Below are the code and all the weights of a small trained network. Each question names an input and a target symbol and asks about switching units off, where a switched-off unit gives its printed mean instead of its output.

import numpy as np


def w(rows, s, z=0):
    codes = np.array(rows[::2]) - 128.0
    scale = np.full(codes.shape[1], s)
    scale[-1] = z or s
    return codes * scale


def f(y):
    return np.maximum(y, 0)


def softmax(a):
    e = np.exp(a - a.max(-1, keepdims=True))
    return e / e.sum(-1, keepdims=True)


def log_softmax(a):
    a = a - a.max(-1, keepdims=True)
    return a - np.log(np.exp(a).sum(-1, keepdims=True))


def net(x, mask):
    ids = ['αβγδεζηλμξστψω'.index(c) for c in x.split()]
    T = len(ids)
    res = E[ids] + P[:T]
    u = 0
    for l in range(3):
        r = res
        for j in range(3):
            rows = slice(2 * j, 2 * j + 2)
            q, k, v = (r @ M[l][rows].T for M in (Q, K, V))
            z = softmax(np.where(np.tri(T) > 0, q @ k.T / 2**0.5, -1e9)) @ v
            o = O[l][rows]
            res = res + np.where(mask[u + j], z, o[:, -1]) @ o[:, :-1]
        u += 3
        y = f(res @ A[l][:, :-1].T + A[l][:, -1])
        res = res + np.where(mask[u : u + 4], y, B[l][:, -1]) @ B[l][:, :-1]
        u += 4
    return log_softmax(res[-1] @ U[:, :-1].T + U[:, -1])


Q, K, V, O, A, B = {}, {}, {}, {}, {}, {}
E = w([
[122,93,178],'α',
[125,83,189],'β',
[104,112,207],'γ',
[169,57,42],'δ',
[99,91,158],'ε',
[136,127,152],'ζ',
[100,140,215],'η',
[136,127,146],'λ',
[123,179,213],'μ',
[29,115,64],'ξ',
[28,116,65],'σ',
[129,97,104],'τ',
[3,140,53],'ψ',
[84,244,216],'ω',
],0.021)
P = w([
[238,81,164],'0',
[160,100,196],'1',
[143,109,206],'2',
[131,119,208],'3',
[120,126,206],'4',
[100,139,213],'5',
[93,145,220],'6',
[81,156,221],'7',
[59,163,231],'8',
[38,177,236],'9',
[38,178,253],'10',
[39,182,251],'11',
],0.0074)
Q[0] = w([
[109,157,114],'L0H0',
[111,104,165],'L0H0',
[130,191,137],'L0H1',
[10,93,85],'L0H1',
[175,249,105],'L0H2',
[113,78,89],'L0H2',
],0.015)
K[0] = w([
[127,91,106],'L0H0',
[125,230,63],'L0H0',
[191,210,91],'L0H1',
[23,31,39],'L0H1',
[164,132,248],'L0H2',
[177,120,77],'L0H2',
],0.012)
V[0] = w([
[129,254,114],'L0H0',
[88,140,178],'L0H0',
[157,215,145],'L0H1',
[135,104,62],'L0H1',
[139,135,231],'L0H2',
[201,132,130],'L0H2',
],0.0088)
O[0] = w([
[2,24,30,97],'L0H0',
[126,52,170,185],'L0H0',
[54,79,135,77],'L0H1',
[179,140,224,102],'L0H1',
[110,21,213,54],'L0H2',
[40,131,224,1],'L0H2',
],0.0068,0.0067)
A[0] = w([
[82,132,18,149],'L0N0',
[181,42,78,106],'L0N1',
[172,111,1,17],'L0N2',
[51,177,207,255],'L0N3',
],0.0066)
B[0] = w([
[101,151,245,208],'L0N0',
[132,166,22,142],'L0N1',
[254,157,173,150],'L0N2',
[182,66,22,254],'L0N3',
],0.0075,0.0084)
Q[1] = w([
[195,13,189],'L1H0',
[116,84,203],'L1H0',
[51,173,133],'L1H1',
[184,1,155],'L1H1',
[24,95,162],'L1H2',
[103,108,229],'L1H2',
],0.012)
K[1] = w([
[90,116,26],'L1H0',
[102,123,122],'L1H0',
[147,82,219],'L1H1',
[6,165,51],'L1H1',
[102,172,41],'L1H2',
[172,216,96],'L1H2',
],0.017)
V[1] = w([
[185,155,161],'L1H0',
[102,156,182],'L1H0',
[68,175,104],'L1H1',
[126,182,255],'L1H1',
[104,182,176],'L1H2',
[150,119,96],'L1H2',
],0.0089)
O[1] = w([
[72,132,254,255],'L1H0',
[174,137,161,53],'L1H0',
[57,87,27,51],'L1H1',
[187,238,176,103],'L1H1',
[198,179,167,15],'L1H2',
[117,119,98,155],'L1H2',
],0.0063,0.0031)
A[1] = w([
[136,2,147,2],'L1N0',
[28,201,251,108],'L1N1',
[53,173,169,93],'L1N2',
[72,101,125,40],'L1N3',
],0.0087,0.014)
B[1] = w([
[152,208,215,159],'L1N0',
[186,106,47,253],'L1N1',
[201,110,123,170],'L1N2',
[201,254,152,135],'L1N3',
],0.009,0.0061)
Q[2] = w([
[190,94,109],'L2H0',
[142,122,104],'L2H0',
[149,3,151],'L2H1',
[81,159,106],'L2H1',
[97,154,101],'L2H2',
[138,162,119],'L2H2',
],0.02)
K[2] = w([
[162,142,43],'L2H0',
[124,146,94],'L2H0',
[1,98,68],'L2H1',
[102,225,215],'L2H1',
[135,213,99],'L2H2',
[211,158,127],'L2H2',
],0.013)
V[2] = w([
[162,54,49],'L2H0',
[198,88,203],'L2H0',
[217,47,151],'L2H1',
[192,156,17],'L2H1',
[141,103,254],'L2H2',
[129,233,170],'L2H2',
],0.0091)
O[2] = w([
[210,153,171,163],'L2H0',
[117,161,98,176],'L2H0',
[130,193,166,254],'L2H1',
[178,114,10,141],'L2H1',
[156,136,85,174],'L2H2',
[149,53,117,150],'L2H2',
],0.011,0.009)
A[2] = w([
[2,128,147,168],'L2N0',
[101,142,201,120],'L2N1',
[164,129,63,135],'L2N2',
[161,177,160,7],'L2N3',
],0.013,0.018)
B[2] = w([
[176,59,157,176],'L2N0',
[82,141,104,182],'L2N1',
[109,104,139,247],'L2N2',
[98,120,1,167],'L2N3',
],0.018,0.012)
U = w([
[132,165,108,80],'α',
[140,148,80,21],'β',
[49,156,106,132],'γ',
[248,133,127,41],'δ',
[128,173,135,148],'ε',
[100,174,165,188],'ζ',
[46,142,151,174],'η',
[104,170,166,193],'λ',
[93,135,200,177],'μ',
[99,128,117,143],'ξ',
[97,126,113,153],'σ',
[167,170,170,254],'τ',
[47,61,45,69],'ψ',
[151,79,157,33],'ω',
],0.011,0.0094)

Each question gives the input, a string of symbols that net reads in full, and the target symbol t.
The units are the heads (2 rows each of Q, K, V and O) and the neurons (one row each of A and B). Each row of codes is followed by its name. A weight is (code - 128) times the scale printed after its matrix; where a second scale follows, it is the last column's (O, A, B and U).
mask holds one flag per unit, layer by layer, with each layer's heads first. A switched-off unit (its flag False) gives its mean, the last column of its rows in O or B, instead of its output. The means were averaged over made-up inputs and are rounded, as every weight is.
A unit's drop is (log p(t) with every unit on - log p(t) with that unit switched off) / (log p(t) with every unit on - log p(t) with every unit switched off).
The circuit of an input: a set's keep is (log p(t) with only the set's units on - log p(t) with every unit switched off) / (log p(t) with every unit on - log p(t) with every unit switched off). Starting from the 12 units with the biggest drops (on a tie, the unit counted first), units are removed one at a time, each time the one whose removal leaves the highest keep (on an exact tie, the one counted first), for as long as the keep stays at least 0.8.
circuit, biggest first: the units of the circuit, biggest drop first
unit that matters most: the unit with the biggest drop
top k neurons: the k neurons with the biggest drops, biggest first
k most important neurons of layer l: the k neurons of layer l with the biggest drops, biggest first
which heads matter: for each layer, one digit per head in row order, 1 if its drop is at least 0.15 and else 0, layers parted by /
input τ β ε δ ψ ψ η ψ δ ψ, target τ: unit that matters most => L0H0
input σ α ω β, target ω: top 3 neurons => (L2N0, L1N1, L0N3)
input β ψ τ β ξ τ, target τ: which heads matter => 101 / 010 / 011
input β μ β ξ σ, target β: top 2 neurons => (L2N3, L1N1)
input μ γ ψ ξ, target μ: top 2 neurons => (L1N0, L2N0)
input μ σ ψ ζ ξ ψ, target μ: top 4 neurons => (L1N0, L2N0, L0N3, L1N1)
input γ τ ω α, target ω: 2 most important neurons of layer 1 => (L1N0, L1N1)
input δ ψ γ τ τ α δ ψ γ, target ψ: which heads matter => 101 / 010 / 010
input η ψ δ ψ δ γ μ δ β γ γ ψ, target η: 2 most important neurons of layer 2 => (L2N1, L2N3)
input ω α ζ λ γ σ ζ γ α τ δ σ, target ω: top 3 neurons => (L2N0, L1N1, L1N0)
input γ γ ξ α η ψ σ γ ψ, target γ: 2 most important neurons of layer 0 => (L0N3, L0N0)
input σ τ γ ψ γ τ ω ε, target ω: circuit, biggest first => (L0H0, L2N0, L2H2, L1H1)
input ψ σ ψ σ ψ β ω γ, target ω: top 4 neurons => (L1N1, L0N3, L2N0, L0N0)
input ψ δ α ψ β β, target ψ: circuit, biggest first => (L1H1)
input ε η σ ξ δ ε ψ ζ ω ω σ β, target ω: which heads matter => 110 / 010 / 011
input ψ λ ψ ξ λ, target ψ: which heads matter => 001 / 010 / 010
input λ β ω, target ω: circuit, biggest first => (L2N0, L0H1, L0H2)
input α γ β γ, target γ: which heads matter => 101 / 010 / 010
input γ α δ α η η ψ β ξ, target γ: top 3 neurons => (L2N3, L0N3, L2N1)
input η α β, target η: circuit, biggest first => (L2H1, L0H2, L2N1)
input μ η ε ε μ μ ζ β, target μ: which heads matter => 001 / 010 / 010
input γ ζ ω γ ψ, target γ: which heads matter => 111 / 010 / 010
input τ β ψ ψ ψ α ψ τ α, target ψ: circuit, biggest first => (L1H1)
input β σ γ ψ γ ω ψ τ α ξ, target β: which heads matter => 101 / 110 / 011
input ε μ β, target μ: circuit, biggest first => (L2H1, L0H2)
